Below are the code and all the weights of a small trained network. Each question names an input and a class and asks about switching units off, where a switched-off unit gives its printed mean instead of its output.

import numpy as np


def w(rows, s, z=0):
    codes = np.array(rows[::2]) - 128.0
    scale = np.full(codes.shape[1], s)
    scale[-1] = z or s
    return codes * scale


def f(y):
    return y / 2 * (1 + np.tanh(0.7978845608 * (y + 0.044715 * y**3)))


def log_softmax(a):
    a = a - a.max(-1, keepdims=True)
    return a - np.log(np.exp(a).sum(-1, keepdims=True))


def net(x, mask):
    res = np.array(x, float).reshape(1, 3) / 4 @ E
    y = f(res @ A[0][:, :-1].T + A[0][:, -1])
    res = res + np.where(mask, y, B[0][:, -1]) @ B[0][:, :-1]
    return log_softmax(res[-1] @ U[:, :-1].T + U[:, -1])


A, B = {}, {}
E = w([
[9,232,102,38,214,154,58,38,137,249,127,101],'x0',
[56,95,154,162,52,58,153,46,177,198,140,236],'x1',
[243,138,69,5,120,150,152,65,182,139,255,146],'x2',
],0.0099)
A[0] = w([
[164,143,107,102,119,153,132,102,140,154,184,138,54],'neuron 1',
[156,120,131,73,141,99,136,111,128,118,156,125,69],'neuron 2',
[241,88,131,165,95,114,172,147,115,63,162,162,122],'neuron 3',
[247,131,127,49,117,151,156,131,153,116,200,133,231],'neuron 4',
[124,180,132,54,191,153,118,69,119,179,149,106,255],'neuron 5',
[96,156,115,101,163,154,121,115,132,163,121,121,114],'neuron 6',
[80,141,138,181,135,148,138,208,118,124,38,100,212],'neuron 7',
[112,102,133,125,67,120,138,43,157,160,148,231,73],'neuron 8',
[83,152,123,111,150,123,120,104,111,152,137,100,51],'neuron 9',
[196,158,121,69,185,205,109,163,113,79,117,33,67],'neuron 10',
],0.011,0.0076)
B[0] = w([
[109,135,245,157,221,155,122,133,129,99,3,141,168],'neuron 1',
[93,118,180,141,188,112,116,139,189,119,26,131,153],'neuron 2',
[165,124,125,87,63,180,111,145,177,150,118,161,239],'neuron 3',
[93,127,107,143,137,133,101,56,64,72,130,101,252],'neuron 4',
[136,90,89,109,42,157,116,122,126,128,177,142,231],'neuron 5',
[198,129,143,136,105,167,130,123,144,83,93,155,168],'neuron 6',
[128,128,118,109,145,143,108,57,71,103,139,127,218],'neuron 7',
[169,156,119,148,169,83,159,203,48,190,148,130,204],'neuron 8',
[186,118,192,132,136,131,141,195,219,79,26,142,155],'neuron 9',
[139,149,152,162,159,50,179,202,113,224,134,167,209],'neuron 10',
],0.015,0.022)
U = w([
[182,112,140,105,65,183,85,158,162,115,89,166,108],'0',
[121,129,162,152,178,129,63,49,56,100,69,141,84],'1',
[151,155,135,161,156,70,151,186,91,183,134,146,139],'2',
[117,128,33,100,88,129,81,58,85,132,253,105,247],'3',
[120,125,133,124,151,130,105,147,198,125,137,115,96],'4',
[102,139,124,122,132,90,151,156,176,118,117,84,96],'5',
[115,160,122,154,134,116,114,165,200,128,152,80,98],'6',
],0.013,0.012)

Each question gives the input, the list of numbers given to net, and the class t.
The units are the neurons (one row each of A and B). Each row of codes is followed by its name. A weight is (code - 128) times the scale printed after its matrix; where a second scale follows, it is the last column's (A, B and U).
mask holds one flag per neuron, in row order. A switched-off neuron (its flag False) gives its mean, the last column of its row in B, instead of its output. The means were averaged over made-up inputs and are rounded, as every weight is.
A unit's drop is (log p(t) with every unit on - log p(t) with that unit switched off) / (log p(t) with every unit on - log p(t) with every unit switched off).
The circuit of an input: a set's keep is (log p(t) with only the set's units on - log p(t) with every unit switched off) / (log p(t) with every unit on - log p(t) with every unit switched off). Starting from all 10 units, units are removed one at a time, each time the one whose removal leaves the highest keep (on an exact tie, the one counted first), for as long as the keep stays at least 0.8.
units of the circuit, in order: the units of the circuit, biggest drop first
k most important neurons: the k neurons with the biggest drops, biggest first
drop when u is switched off: that unit's drop, to one decimal
input [-1,-2,5], class 1: units of the circuit, in order : [neuron 4; neuron 1]
input [3,3,6], class 1: units of the circuit, in order : [neuron 1]
input [-2,-4,2], class 2: 2 most important neurons : [neuron 10; neuron 5]
input [-1,7,7], class 1: 3 most important neurons : [neuron 4; neuron 10; neuron 1]
input [1,-5,5], class 1: 4 most important neurons : [neuron 4; neuron 8; neuron 1; neuron 2]
input [-3,-8,6], class 2: 2 most important neurons : [neuron 10; neuron 7]
input [8,-8,8], class 0: 2 most important neurons : [neuron 5; neuron 6]
input [8,6,7], class 0: 2 most important neurons : [neuron 5; neuron 9]
input [6,0,8], class 1: 2 most important neurons : [neuron 4; neuron 1]
input [7,-5,-7], class 0: 3 most important neurons : [neuron 4; neuron 9; neuron 5]
input [3,5,-3], class 2: 2 most important neurons : [neuron 4; neuron 3]
input [-1,-4,-3], class 2: 4 most important neurons : [neuron 4; neuron 5; neuron 10; neuron 1]
input [0,-3,-1], class 3: 3 most important neurons : [neuron 1; neuron 8; neuron 9]
input [7,7,-5], class 0: units of the circuit, in order : [neuron 9]
input [1,-3,1], class 3: 3 most important neurons : [neuron 8; neuron 1; neuron 9]
input [-4,-8,-1], class 2: drop when neuron 10 is switched off : 3.6
input [8,-6,7], class 0: drop when neuron 6 is switched off : 0.1
input [-3,-3,1], class 3: drop when neuron 6 is switched off : 0.3
